Below is a small trained network, with its code and all its weights. Each question gives an input and a target symbol and asks what happens when units are switched off, that is, made to give their printed mean instead of their output.

import numpy as np


def w(rows, s, z=0):
    codes = np.array(rows[::2]) - 128.0
    scale = np.full(codes.shape[1], s)
    scale[-1] = z or s
    return codes * scale


def norm(h):
    return h / np.sqrt((h * h).mean(-1, keepdims=True) + 1e-5)


def f(y):
    return np.maximum(y, 0)


def softmax(a):
    e = np.exp(a - a.max(-1, keepdims=True))
    return e / e.sum(-1, keepdims=True)


def log_softmax(a):
    a = a - a.max(-1, keepdims=True)
    return a - np.log(np.exp(a).sum(-1, keepdims=True))


def net(x, mask):
    ids = ['βγδζηθλμξστφψω'.index(c) for c in x.split()]
    T = len(ids)
    res = E[ids] + P[:T]
    u = 0
    for l in range(3):
        q, k, v = (norm(res) @ M[l].T for M in (Q, K, V))
        z = softmax(np.where(np.tri(T) > 0, q @ k.T / 3**0.5, -1e9)) @ v
        res = res + np.where(mask[u], z, O[l][:, -1]) @ O[l][:, :-1]
        u += 1
        y = f(norm(res) @ A[l][:, :-1].T + A[l][:, -1])
        res = res + np.where(mask[u : u + 8], y, B[l][:, -1]) @ B[l][:, :-1]
        u += 8
    return log_softmax(norm(res)[-1] @ U[:, :-1].T + U[:, -1])


Q, K, V, O, A, B = {}, {}, {}, {}, {}, {}
E = w([
[129,128,121],'β',
[169,57,97],'γ',
[165,160,110],'δ',
[222,201,130],'ζ',
[64,80,112],'η',
[181,43,114],'θ',
[110,72,98],'λ',
[114,77,103],'μ',
[170,186,109],'ξ',
[204,185,105],'σ',
[110,78,99],'τ',
[53,159,191],'φ',
[97,252,200],'ψ',
[159,183,101],'ω',
],0.0038)
P = w([
[105,180,3],'0',
[167,69,152],'1',
[166,83,160],'2',
[147,100,121],'3',
[176,74,147],'4',
[178,113,146],'5',
[187,138,174],'6',
[202,137,156],'7',
[204,145,148],'8',
[211,146,140],'9',
[208,144,118],'10',
[203,143,85],'11',
[188,140,100],'12',
[167,156,95],'13',
],0.0018)
Q[0] = w([
[142,157,103],'0.h0',
[1,252,15],'0.h0',
[213,204,70],'0.h0',
],0.0052)
K[0] = w([
[119,141,152],'0.h0',
[176,36,254],'0.h0',
[95,192,174],'0.h0',
],0.0072)
V[0] = w([
[86,141,3],'0.h0',
[141,132,139],'0.h0',
[181,135,8],'0.h0',
],0.0037)
O[0] = w([
[45,125,78,171],'0.h0',
[138,142,131,134],'0.h0',
[60,156,3,252],'0.h0',
],0.0036,0.0019)
A[0] = w([
[174,129,112,99],'0.n0',
[254,232,127,5],'0.n1',
[114,124,170,63],'0.n2',
[3,202,238,83],'0.n3',
[103,78,94,144],'0.n4',
[132,96,217,79],'0.n5',
[96,62,84,136],'0.n6',
[94,120,178,77],'0.n7',
],0.0046,0.0016)
B[0] = w([
[122,149,148,173],'0.n0',
[112,253,133,255],'0.n1',
[133,145,138,137],'0.n2',
[125,61,244,208],'0.n3',
[160,117,143,197],'0.n4',
[165,131,89,143],'0.n5',
[170,118,142,214],'0.n6',
[134,149,145,145],'0.n7',
],0.012,0.0027)
Q[1] = w([
[86,151,156],'1.h0',
[191,68,58],'1.h0',
[21,221,254],'1.h0',
],0.007)
K[1] = w([
[166,132,178],'1.h0',
[97,108,58],'1.h0',
[194,157,254],'1.h0',
],0.0098)
V[1] = w([
[8,78,115],'1.h0',
[156,123,93],'1.h0',
[107,151,120],'1.h0',
],0.012)
O[1] = w([
[254,154,233,2],'1.h0',
[125,171,87,173],'1.h0',
[179,114,127,129],'1.h0',
],0.0097,0.0032)
A[1] = w([
[245,144,67,97],'1.n0',
[152,249,64,136],'1.n1',
[144,127,123,107],'1.n2',
[141,92,221,63],'1.n3',
[158,152,143,69],'1.n4',
[104,59,84,6],'1.n5',
[206,255,163,77],'1.n6',
[120,223,175,77],'1.n7',
],0.0064,0.002)
B[1] = w([
[149,79,35,188],'1.n0',
[220,167,234,254],'1.n1',
[123,134,117,134],'1.n2',
[162,222,151,168],'1.n3',
[131,97,141,138],'1.n4',
[40,95,58,151],'1.n5',
[129,9,145,201],'1.n6',
[77,186,161,178],'1.n7',
],0.012,0.0045)
Q[2] = w([
[91,132,205],'2.h0',
[135,113,7],'2.h0',
[157,142,154],'2.h0',
],0.02)
K[2] = w([
[35,123,132],'2.h0',
[250,132,26],'2.h0',
[143,137,183],'2.h0',
],0.013)
V[2] = w([
[202,179,148],'2.h0',
[150,254,65],'2.h0',
[219,39,147],'2.h0',
],0.0093)
O[2] = w([
[83,140,51,251],'2.h0',
[7,145,123,151],'2.h0',
[168,192,83,169],'2.h0',
],0.011,0.0029)
A[2] = w([
[143,44,146,168],'2.n0',
[102,58,96,111],'2.n1',
[213,110,184,148],'2.n2',
[114,73,186,116],'2.n3',
[222,83,136,36],'2.n4',
[169,146,5,70],'2.n5',
[89,84,180,134],'2.n6',
[97,241,97,4],'2.n7',
],0.011,0.0019)
B[2] = w([
[129,95,48,170],'2.n0',
[231,117,195,169],'2.n1',
[34,55,95,253],'2.n2',
[133,174,190,174],'2.n3',
[66,30,64,213],'2.n4',
[174,253,202,223],'2.n5',
[139,198,175,184],'2.n6',
[61,177,8,214],'2.n7',
],0.015,0.0051)
U = w([
[161,121,109,16],'β',
[123,184,104,140],'γ',
[151,167,123,37],'δ',
[63,25,163,204],'ζ',
[107,105,121,254],'η',
[95,177,255,89],'θ',
[158,93,84,107],'λ',
[157,99,81,120],'μ',
[148,173,123,67],'ξ',
[52,159,55,136],'σ',
[167,85,74,120],'τ',
[185,97,190,235],'φ',
[165,117,176,114],'ψ',
[184,178,121,68],'ω',
],0.013,0.0032)

Each question gives the input, a string of symbols that net reads in full, and the target symbol t.
The units are the heads (3 rows each of Q, K, V and O) and the neurons (one row each of A and B). Each row of codes is followed by its name. A weight is (code - 128) times the scale printed after its matrix; where a second scale follows, it is the last column's (O, A, B and U).
mask holds one flag per unit, layer by layer, with each layer's heads first. A switched-off unit (its flag False) gives its mean, the last column of its rows in O or B, instead of its output. The means were averaged over made-up inputs and are rounded, as every weight is.
A unit's drop is (log p(t) with every unit on - log p(t) with that unit switched off) / (log p(t) with every unit on - log p(t) with every unit switched off).
The circuit of an input: a set's keep is (log p(t) with only the set's units on - log p(t) with every unit switched off) / (log p(t) with every unit on - log p(t) with every unit switched off). Starting from the 12 units with the biggest drops (on a tie, the unit counted first), units are removed one at a time, each time the one whose removal leaves the highest keep (on an exact tie, the one counted first), for as long as the keep stays at least 0.8.
circuit, biggest first: the units of the circuit, biggest drop first
most important unit: the unit with the biggest drop
k most important neurons: the k neurons with the biggest drops, biggest first
top k neurons in layer l: the k neurons of layer l with the biggest drops, biggest first
input ζ τ μ θ σ δ σ σ τ ω λ, target ζ: circuit, biggest first => (2.h0; 1.h0)
input φ ω σ ζ σ λ, target φ: top 2 neurons in layer 1 => (1.n1; 1.n7)
input σ μ θ η θ φ η, target ζ: circuit, biggest first => (2.h0)
input γ μ β σ τ ξ σ σ φ β, target ζ: 2 most important neurons => (1.n1; 0.n1)
input θ θ ξ θ τ ω η φ σ, target ζ: 2 most important neurons => (1.n1; 2.n2)
input λ β γ ψ ζ δ μ σ φ ω σ ψ σ, target θ: 4 most important neurons => (0.n1; 1.n7; 1.n1; 1.n6)
input ω φ ψ φ, target θ: circuit, biggest first => (0.n3; 2.n6)
input φ σ θ β γ η μ δ ω λ γ, target φ: 4 most important neurons => (2.n1; 0.n3; 0.n1; 2.n2)
input ζ τ φ λ σ σ θ σ δ μ β σ γ, target ζ: top 3 neurons in layer 0 => (0.n3; 0.n1; 0.n6)
input θ ω γ, target θ: top 3 neurons in layer 2 => (2.n4; 2.n2; 2.n1)
input θ σ λ, target θ: top 3 neurons in layer 1 => (1.n6; 1.n5; 1.n3)
input φ γ η θ σ θ σ φ θ, target φ: 3 most important neurons => (2.n1; 0.n1; 0.n3)
input φ λ σ τ φ σ ζ σ γ μ τ σ φ θ, target φ: 3 most important neurons => (2.n1; 0.n1; 2.n2)
input τ ξ ζ ζ ψ σ δ, target θ: circuit, biggest first => (1.n1)
input σ γ ζ ζ τ ζ τ β ψ δ, target θ: 2 most important neurons => (0.n1; 1.n1)
input ζ μ σ μ φ σ, target ζ: 3 most important neurons => (1.n6; 1.n1; 0.n3)
input δ φ τ ψ ψ ζ, target θ: 4 most important neurons => (0.n1; 1.n6; 1.n7; 1.n3)
input φ ψ ω σ β ψ σ σ φ σ ω, target θ: 3 most important neurons => (1.n7; 1.n1; 2.n4)
input φ γ φ σ γ ξ τ ω φ σ φ ξ, target ζ: 4 most important neurons => (1.n6; 1.n1; 0.n1; 2.n2)
input ψ δ ξ, target θ: most important unit => 0.n1
input ζ φ φ φ ζ θ, target ζ: top 3 neurons in layer 1 => (1.n1; 1.n0; 1.n3)
input λ σ σ φ φ γ λ ω θ τ γ γ ψ φ, target θ: top 3 neurons in layer 1 => (1.n0; 1.n3; 1.n6)
